Below is a small trained network, with its code and all its weights. Each question gives an input and a class and asks what happens when units are switched off, that is, made to give their printed mean instead of their output.

import numpy as np


def w(rows, s, z=0):
    codes = np.array(rows[::2]) - 128.0
    scale = np.full(codes.shape[1], s)
    scale[-1] = z or s
    return codes * scale


def f(y):
    return np.maximum(y, 0)


def log_softmax(a):
    a = a - a.max(-1, keepdims=True)
    return a - np.log(np.exp(a).sum(-1, keepdims=True))


def net(x, mask):
    res = np.array(x, float).reshape(1, 8) / 4 @ E
    y = f(res @ A[0][:, :-1].T + A[0][:, -1])
    res = res + np.where(mask, y, B[0][:, -1]) @ B[0][:, :-1]
    return log_softmax(res[-1] @ U[:, :-1].T + U[:, -1])


A, B = {}, {}
E = w([
[57,20,59,79],'x0',
[162,148,91,132],'x1',
[88,103,191,16],'x2',
[216,188,238,37],'x3',
[185,46,77,98],'x4',
[39,138,253,123],'x5',
[246,70,153,54],'x6',
[203,106,79,41],'x7',
],0.0068)
A[0] = w([
[106,76,193,39,158],'N0',
[113,44,186,2,133],'N1',
[229,106,53,132,253],'N2',
[226,174,85,101,215],'N3',
[202,116,120,30,242],'N4',
[107,98,53,148,121],'N5',
],0.0082,0.0029)
B[0] = w([
[29,47,232,46,229],'N0',
[112,51,234,22,252],'N1',
[201,150,30,143,248],'N2',
[234,254,97,142,234],'N3',
[221,82,188,102,254],'N4',
[93,6,70,160,192],'N5',
],0.0071,0.008)
U = w([
[65,61,65,149,183],'0',
[224,186,94,84,2],'1',
[118,37,243,2,47],'2',
[56,203,235,169,211],'3',
],0.0081,0.0055)

Each question gives the input, the list of numbers given to net, and the class t.
The units are the neurons (one row each of A and B). Each row of codes is followed by its name. A weight is (code - 128) times the scale printed after its matrix; where a second scale follows, it is the last column's (A, B and U).
mask holds one flag per neuron, in row order. A switched-off neuron (its flag False) gives its mean, the last column of its row in B, instead of its output. The means were averaged over made-up inputs and are rounded, as every weight is.
A unit's drop is (log p(t) with every unit on - log p(t) with that unit switched off) / (log p(t) with every unit on - log p(t) with every unit switched off).
The circuit of an input: a set's keep is (log p(t) with only the set's units on - log p(t) with every unit switched off) / (log p(t) with every unit on - log p(t) with every unit switched off). Starting from all 6 units, units are removed one at a time, each time the one whose removal leaves the highest keep (on an exact tie, the one counted first), for as long as the keep stays at least 0.8.
units of the circuit, in order: the units of the circuit, biggest drop first
unit that matters most: the unit with the biggest drop
top k neurons: the k neurons with the biggest drops, biggest first
drop when u is switched off: that unit's drop, to one decimal
input [2,6,-1,-6,4,3,7,2], class 1: unit that matters most : N2
input [-5,-2,8,3,7,-8,0,-1], class 1: top 2 neurons : [N3, N2]
input [4,0,-1,3,-7,-6,7,-7], class 1: units of the circuit, in order : [N0, N1]
input [-6,0,-2,1,6,5,-3,2], class 3: units of the circuit, in order : [N2, N4, N1]
input [2,-5,-5,0,1,8,2,-3], class 3: top 3 neurons : [N1, N4, N5]
input [0,-4,-5,2,-3,4,3,1], class 3: units of the circuit, in order : [N1, N4]
input [4,6,-3,3,1,0,8,5], class 1: top 2 neurons : [N3, N2]
input [2,5,0,2,6,-2,3,1], class 1: top 2 neurons : [N2, N3]
input [0,-4,-8,-8,-7,2,-8,-5], class 0: top 2 neurons : [N5, N3]
input [4,6,-3,1,5,-1,5,3], class 1: drop when N1 is switched off : 0.0
input [-7,1,4,-4,6,-1,7,0], class 1: drop when N3 is switched off : 0.2
input [-1,-3,1,-8,-4,-1,5,4], class 0: drop when N3 is switched off : 0.2
